Below are the code and all the weights of a small trained network. Each question names an input and a target symbol and asks about switching units off, where a switched-off unit gives its printed mean instead of its output.

import numpy as np


def w(rows, s, z=0):
    codes = np.array(rows[::2]) - 128.0
    scale = np.full(codes.shape[1], s)
    scale[-1] = z or s
    return codes * scale


def f(y):
    return y / 2 * (1 + np.tanh(0.7978845608 * (y + 0.044715 * y**3)))


def softmax(a):
    e = np.exp(a - a.max(-1, keepdims=True))
    return e / e.sum(-1, keepdims=True)


def log_softmax(a):
    a = a - a.max(-1, keepdims=True)
    return a - np.log(np.exp(a).sum(-1, keepdims=True))


def net(x, mask):
    ids = ['βδεζθλμπτφψ'.index(c) for c in x.split()]
    T = len(ids)
    res = E[ids] + P[:T]
    r = res
    for j in range(2):
        rows = slice(3 * j, 3 * j + 3)
        q, k, v = (r @ M[0][rows].T for M in (Q, K, V))
        z = softmax(np.where(np.tri(T) > 0, q @ k.T / 3**0.5, -1e9)) @ v
        o = O[0][rows]
        res = res + np.where(mask[j], z, o[:, -1]) @ o[:, :-1]
    y = f(res @ A[0][:, :-1].T + A[0][:, -1])
    res = res + np.where(mask[2:18], y, B[0][:, -1]) @ B[0][:, :-1]
    return log_softmax(res[-1] @ U[:, :-1].T + U[:, -1])


Q, K, V, O, A, B = {}, {}, {}, {}, {}, {}
E = w([
[130,92,105],'β',
[124,139,119],'δ',
[166,116,134],'ε',
[85,171,150],'ζ',
[107,177,83],'θ',
[148,111,150],'λ',
[112,156,149],'μ',
[128,112,73],'π',
[78,178,2],'τ',
[105,135,104],'φ',
[142,134,140],'ψ',
],0.022)
P = w([
[124,162,191],'0',
[7,23,95],'1',
[166,141,96],'2',
[129,164,186],'3',
[33,43,108],'4',
[167,140,93],'5',
[130,161,184],'6',
[44,72,111],'7',
[168,140,95],'8',
[108,143,56],'9',
[55,78,115],'10',
],0.012)
Q[0] = w([
[136,132,118],'head 0',
[107,71,107],'head 0',
[123,147,150],'head 0',
[29,164,3],'head 1',
[95,115,124],'head 1',
[55,128,117],'head 1',
],0.017)
K[0] = w([
[140,133,102],'head 0',
[165,86,107],'head 0',
[99,141,162],'head 0',
[23,249,166],'head 1',
[87,141,160],'head 1',
[87,148,183],'head 1',
],0.016)
V[0] = w([
[144,163,85],'head 0',
[103,218,183],'head 0',
[127,134,189],'head 0',
[120,75,148],'head 1',
[252,80,155],'head 1',
[180,90,150],'head 1',
],0.0033)
O[0] = w([
[153,121,79,108],'head 0',
[156,173,204,148],'head 0',
[115,150,186,136],'head 0',
[144,107,122,111],'head 1',
[122,129,254,8],'head 1',
[137,113,178,71],'head 1',
],0.0044,0.0016)
A[0] = w([
[204,124,130,168],'neuron 0',
[148,153,250,71],'neuron 1',
[175,108,114,97],'neuron 2',
[213,185,187,167],'neuron 3',
[127,90,129,138],'neuron 4',
[136,118,135,134],'neuron 5',
[97,58,95,25],'neuron 6',
[179,91,224,67],'neuron 7',
[169,154,103,148],'neuron 8',
[112,71,72,91],'neuron 9',
[120,144,233,156],'neuron 10',
[227,191,130,24],'neuron 11',
[250,71,144,96],'neuron 12',
[88,126,138,148],'neuron 13',
[158,114,122,96],'neuron 14',
[140,201,115,2],'neuron 15',
],0.023,0.0096)
B[0] = w([
[185,217,77,180],'neuron 0',
[12,215,58,212],'neuron 1',
[152,187,125,129],'neuron 2',
[93,3,144,254],'neuron 3',
[152,161,154,161],'neuron 4',
[141,154,137,130],'neuron 5',
[68,128,50,199],'neuron 6',
[227,132,138,179],'neuron 7',
[131,86,55,168],'neuron 8',
[170,132,206,232],'neuron 9',
[229,133,143,232],'neuron 10',
[109,241,61,145],'neuron 11',
[20,130,223,179],'neuron 12',
[123,137,165,188],'neuron 13',
[132,182,120,118],'neuron 14',
[125,222,213,138],'neuron 15',
],0.035,0.0075)
U = w([
[227,87,228,98],'β',
[133,3,127,65],'δ',
[111,221,85,65],'ε',
[65,195,124,43],'ζ',
[54,101,225,218],'θ',
[189,171,118,214],'λ',
[51,113,82,163],'μ',
[172,94,121,140],'π',
[146,230,184,1],'τ',
[144,37,231,150],'φ',
[144,131,65,132],'ψ',
],0.006,0.0057)

Each question gives the input, a string of symbols that net reads in full, and the target symbol t.
The units are the heads (3 rows each of Q, K, V and O) and the neurons (one row each of A and B). Each row of codes is followed by its name. A weight is (code - 128) times the scale printed after its matrix; where a second scale follows, it is the last column's (O, A, B and U).
mask holds one flag per unit, heads first, then neurons. A switched-off unit (its flag False) gives its mean, the last column of its rows in O or B, instead of its output. The means were averaged over made-up inputs and are rounded, as every weight is.
A unit's drop is (log p(t) with every unit on - log p(t) with that unit switched off) / (log p(t) with every unit on - log p(t) with every unit switched off).
The circuit of an input: a set's keep is (log p(t) with only the set's units on - log p(t) with every unit switched off) / (log p(t) with every unit on - log p(t) with every unit switched off). Starting from the 12 units with the biggest drops (on a tie, the unit counted first), units are removed one at a time, each time the one whose removal leaves the highest keep (on an exact tie, the one counted first), for as long as the keep stays at least 0.8.
circuit, biggest first: the units of the circuit, biggest drop first
unit that matters most: the unit with the biggest drop
top k neurons: the k neurons with the biggest drops, biggest first
which heads matter: for each layer, one digit per head in row order, 1 if its drop is at least 0.15 and else 0, layers parted by /
drop when u is switched off: that unit's drop, to one decimal
input λ μ μ, target δ: top 4 neurons -> (neuron 3; neuron 1; neuron 9; neuron 12)
input λ θ λ ε μ ψ φ λ π, target λ: top 3 neurons -> (neuron 3; neuron 9; neuron 1)
input ζ φ λ λ β ζ θ, target θ: which heads matter -> 10
input λ λ θ μ ε β λ μ ψ, target μ: circuit, biggest first -> (neuron 3; neuron 11; neuron 10)
input π ε λ ζ θ μ ψ τ, target θ: top 4 neurons -> (neuron 9; neuron 6; neuron 10; neuron 0)
input π μ ζ ψ β λ τ λ ζ, target φ: circuit, biggest first -> (neuron 1)
input μ ψ ψ β ζ λ μ λ θ, target ε: circuit, biggest first -> (neuron 3; neuron 15; neuron 8)
input τ μ β, target τ: circuit, biggest first -> (neuron 3; neuron 12)
input β θ λ λ, target λ: top 4 neurons -> (neuron 1; neuron 10; neuron 7; neuron 0)
input ψ μ ζ, target φ: top 4 neurons -> (neuron 1; neuron 0; neuron 6; neuron 11)
input θ τ μ λ μ λ ψ λ λ λ λ, target β: circuit, biggest first -> (neuron 1; neuron 3)
input θ ε ψ π ζ λ δ λ φ μ λ, target β: top 3 neurons -> (neuron 1; neuron 3; neuron 12)
input θ ψ μ, target δ: top 2 neurons -> (neuron 1; neuron 3)
input λ λ λ μ, target μ: top neuron -> (neuron 1)
input δ λ ε ψ λ λ π ψ β, target τ: top 2 neurons -> (neuron 3; neuron 0)
input λ λ λ ψ μ ψ ψ δ λ, target θ: drop when neuron 3 is switched off -> 1.9
input π λ π μ θ φ π ψ ψ, target μ: drop when neuron 11 is switched off -> 0.4
input μ τ ε β, target β: drop when neuron 1 is switched off -> 1.2
input λ μ μ θ λ λ δ, target δ: drop when neuron 8 is switched off -> 0.0
input μ τ λ ψ ζ τ θ δ θ, target ε: unit that matters most -> neuron 3
